Below are the code and all the weights of a small trained network. Each question names an input and a class and asks about switching units off, where a switched-off unit gives its printed mean instead of its output.

import numpy as np


def w(rows, s, z=0):
    codes = np.array(rows[::2]) - 128.0
    scale = np.full(codes.shape[1], s)
    scale[-1] = z or s
    return codes * scale


def f(y):
    return y / 2 * (1 + np.tanh(0.7978845608 * (y + 0.044715 * y**3)))


def log_softmax(a):
    a = a - a.max(-1, keepdims=True)
    return a - np.log(np.exp(a).sum(-1, keepdims=True))


def net(x, mask):
    res = np.array(x, float).reshape(1, 8) / 4 @ E
    y = f(res @ A[0][:, :-1].T + A[0][:, -1])
    res = res + np.where(mask, y, B[0][:, -1]) @ B[0][:, :-1]
    return log_softmax(res[-1] @ U[:, :-1].T + U[:, -1])


A, B = {}, {}
E = w([
[193,86,65,113,132,131],'x0',
[224,153,100,83,128,127],'x1',
[127,254,100,124,150,140],'x2',
[211,130,180,188,117,125],'x3',
[139,186,186,113,177,40],'x4',
[91,46,30,101,214,58],'x5',
[101,152,178,117,223,216],'x6',
[156,109,93,227,183,156],'x7',
],0.0071)
A[0] = w([
[172,201,220,218,103,143,143],'neuron 1',
[130,29,60,162,137,148,129],'neuron 2',
[52,147,165,116,99,204,131],'neuron 3',
[6,107,93,71,166,42,208],'neuron 4',
[39,162,208,125,113,230,217],'neuron 5',
[156,151,162,133,78,92,183],'neuron 6',
[208,39,138,161,130,93,69],'neuron 7',
[212,143,154,24,77,96,253],'neuron 8',
[75,92,139,134,105,139,89],'neuron 9',
[48,165,199,118,117,204,200],'neuron 10',
[149,170,254,128,206,150,182],'neuron 11',
[133,148,21,143,238,182,194],'neuron 12',
],0.0073,0.0052)
B[0] = w([
[99,149,195,82,164,59,232],'neuron 1',
[157,43,121,173,205,102,202],'neuron 2',
[75,92,125,127,70,177,184],'neuron 3',
[84,40,216,69,190,47,248],'neuron 4',
[69,97,128,93,109,173,254],'neuron 5',
[136,180,134,76,116,107,177],'neuron 6',
[103,39,117,126,65,148,172],'neuron 7',
[110,191,107,2,119,151,234],'neuron 8',
[140,93,107,153,105,128,138],'neuron 9',
[36,76,137,98,104,165,229],'neuron 10',
[50,105,152,38,233,72,227],'neuron 11',
[137,203,54,112,209,185,226],'neuron 12',
],0.0087,0.007)
U = w([
[191,228,36,86,124,162,185],'0',
[175,219,177,147,70,77,72],'1',
[96,168,173,199,87,138,2],'2',
[86,122,176,76,221,81,212],'3',
[192,124,58,254,178,192,35],'4',
[89,78,130,110,39,202,131],'5',
[177,48,139,195,108,72,53],'6',
],0.0083,0.0036)

Each question gives the input, the list of numbers given to net, and the class t.
The units are the neurons (one row each of A and B). Each row of codes is followed by its name. A weight is (code - 128) times the scale printed after its matrix; where a second scale follows, it is the last column's (A, B and U).
mask holds one flag per neuron, in row order. A switched-off neuron (its flag False) gives its mean, the last column of its row in B, instead of its output. The means were averaged over made-up inputs and are rounded, as every weight is.
A unit's drop is (log p(t) with every unit on - log p(t) with that unit switched off) / (log p(t) with every unit on - log p(t) with every unit switched off).
The circuit of an input: a set's keep is (log p(t) with only the set's units on - log p(t) with every unit switched off) / (log p(t) with every unit on - log p(t) with every unit switched off). Starting from all 12 units, units are removed one at a time, each time the one whose removal leaves the highest keep (on an exact tie, the one counted first), for as long as the keep stays at least 0.8.
circuit, biggest first: the units of the circuit, biggest drop first
unit that matters most: the unit with the biggest drop
top k neurons: the k neurons with the biggest drops, biggest first
drop of u: that unit's drop, to one decimal
input [-7,-5,3,-8,-2,-3,5,-5], class 5: circuit, biggest first : neuron 3
input [7,4,-8,-4,2,-6,-7,3], class 0: circuit, biggest first : neuron 8; neuron 4
input [7,-1,1,6,-5,-2,-6,1], class 6: top 4 neurons : neuron 12; neuron 2; neuron 7; neuron 5
input [2,3,-2,0,-8,5,-4,-1], class 6: circuit, biggest first : neuron 2; neuron 11; neuron 5
input [2,-4,-6,7,-2,2,5,-5], class 5: circuit, biggest first : neuron 4; neuron 1
input [-2,5,-2,-6,2,-8,-8,-1], class 0: top 2 neurons : neuron 8; neuron 4
input [6,4,-7,5,-8,-2,-1,7], class 4: circuit, biggest first : neuron 4; neuron 2
input [-1,7,4,-4,8,4,-7,8], class 0: top 3 neurons : neuron 11; neuron 12; neuron 1
input [7,6,-8,-4,-2,-3,-6,5], class 6: top 2 neurons : neuron 2; neuron 5
input [-3,8,6,-2,-2,-2,3,2], class 0: top 2 neurons : neuron 4; neuron 12
input [6,8,-1,5,-5,-7,4,2], class 0: top 2 neurons : neuron 4; neuron 8
input [7,6,3,0,4,-5,-1,-6], class 0: top 2 neurons : neuron 8; neuron 4
input [1,3,-3,0,-8,-1,-2,0], class 6: top 4 neurons : neuron 2; neuron 12; neuron 5; neuron 10
input [1,6,-1,4,-1,-8,-7,8], class 1: unit that matters most : neuron 1
input [7,6,8,3,5,1,6,0], class 0: top 2 neurons : neuron 4; neuron 12
input [6,7,0,5,-5,3,2,0], class 0: top 2 neurons : neuron 8; neuron 12
input [4,3,5,6,-2,8,-2,-7], class 0: drop of neuron 1 : 0.2
input [3,4,-1,8,8,2,-7,-8], class 1: drop of neuron 12 : 0.4
input [7,2,6,5,-3,6,-2,-6], class 0: drop of neuron 2 : 0.0
input [1,7,-7,7,4,4,-4,4], class 6: unit that matters most : neuron 7
